Below is a small trained network, with its code and all its weights. Each question gives an input and a class and asks what happens when units are switched off, that is, made to give their printed mean instead of their output.

import numpy as np


def w(rows, s, z=0):
    codes = np.array(rows[::2]) - 128.0
    scale = np.full(codes.shape[1], s)
    scale[-1] = z or s
    return codes * scale


def f(y):
    return y / 2 * (1 + np.tanh(0.7978845608 * (y + 0.044715 * y**3)))


def log_softmax(a):
    a = a - a.max(-1, keepdims=True)
    return a - np.log(np.exp(a).sum(-1, keepdims=True))


def net(x, mask):
    res = np.array(x, float).reshape(1, 6) / 4 @ E
    y = f(res @ A[0][:, :-1].T + A[0][:, -1])
    res = res + np.where(mask, y, B[0][:, -1]) @ B[0][:, :-1]
    return log_softmax(res[-1] @ U[:, :-1].T + U[:, -1])


A, B = {}, {}
E = w([
[179,42,3,126],'x0',
[64,54,189,55],'x1',
[142,102,167,122],'x2',
[14,170,41,137],'x3',
[148,145,90,29],'x4',
[115,63,162,209],'x5',
],0.0068)
A[0] = w([
[143,152,25,55,97],'neuron 1',
[137,73,178,175,157],'neuron 2',
[116,139,42,35,143],'neuron 3',
[87,110,114,132,141],'neuron 4',
[134,100,143,255,204],'neuron 5',
[102,83,231,96,160],'neuron 6',
[150,163,116,210,154],'neuron 7',
[187,157,134,190,191],'neuron 8',
[146,147,62,39,219],'neuron 9',
[152,126,144,123,158],'neuron 10',
[83,229,172,82,109],'neuron 11',
[160,160,123,199,169],'neuron 12',
[205,110,172,82,254],'neuron 13',
[130,253,179,75,205],'neuron 14',
],0.0086,0.0037)
B[0] = w([
[144,144,150,27,209],'neuron 1',
[95,127,89,90,205],'neuron 2',
[122,162,144,52,219],'neuron 3',
[106,184,159,136,142],'neuron 4',
[2,143,64,122,254],'neuron 5',
[170,127,167,52,229],'neuron 6',
[100,78,77,144,188],'neuron 7',
[82,61,63,184,203],'neuron 8',
[168,123,200,85,234],'neuron 9',
[133,72,116,130,148],'neuron 10',
[126,205,190,148,197],'neuron 11',
[90,87,106,154,188],'neuron 12',
[184,36,109,144,248],'neuron 13',
[175,182,191,205,229],'neuron 14',
],0.0077,0.0056)
U = w([
[82,231,148,74,4],'0',
[172,55,107,8,89],'1',
[242,152,154,191,207],'2',
[59,108,41,254,184],'3',
],0.0067,0.0022)

Each question gives the input, the list of numbers given to net, and the class t.
The units are the neurons (one row each of A and B). Each row of codes is followed by its name. A weight is (code - 128) times the scale printed after its matrix; where a second scale follows, it is the last column's (A, B and U).
mask holds one flag per neuron, in row order. A switched-off neuron (its flag False) gives its mean, the last column of its row in B, instead of its output. The means were averaged over made-up inputs and are rounded, as every weight is.
A unit's drop is (log p(t) with every unit on - log p(t) with that unit switched off) / (log p(t) with every unit on - log p(t) with every unit switched off).
The circuit of an input: a set's keep is (log p(t) with only the set's units on - log p(t) with every unit switched off) / (log p(t) with every unit on - log p(t) with every unit switched off). Starting from the 12 units with the biggest drops (on a tie, the unit counted first), units are removed one at a time, each time the one whose removal leaves the highest keep (on an exact tie, the one counted first), for as long as the keep stays at least 0.8.
circuit, biggest first: the units of the circuit, biggest drop first
k most important neurons: the k neurons with the biggest drops, biggest first
drop when u is switched off: that unit's drop, to one decimal
input [-8,5,0,-2,-7,-8], class 2: circuit, biggest first => [neuron 14; neuron 5]
input [-4,-3,6,-6,8,1], class 2: circuit, biggest first => [neuron 14; neuron 5]
input [-6,0,-6,-7,-4,3], class 3: circuit, biggest first => [neuron 5; neuron 8; neuron 9]
input [-7,-1,6,-8,-7,8], class 3: circuit, biggest first => [neuron 5]
input [1,2,-2,-1,-4,-7], class 2: 2 most important neurons => [neuron 5; neuron 2]
input [5,-6,6,8,8,8], class 1: 2 most important neurons => [neuron 1; neuron 14]
input [-2,-6,-4,-4,5,-8], class 2: 2 most important neurons => [neuron 14; neuron 5]
input [6,-3,-3,4,-5,-8], class 1: drop when neuron 1 is switched off => 0.3
input [-1,-4,-8,-6,-1,2], class 3: drop when neuron 10 is switched off => 0.0
input [-5,2,-8,-8,4,-5], class 2: drop when neuron 14 is switched off => 0.3
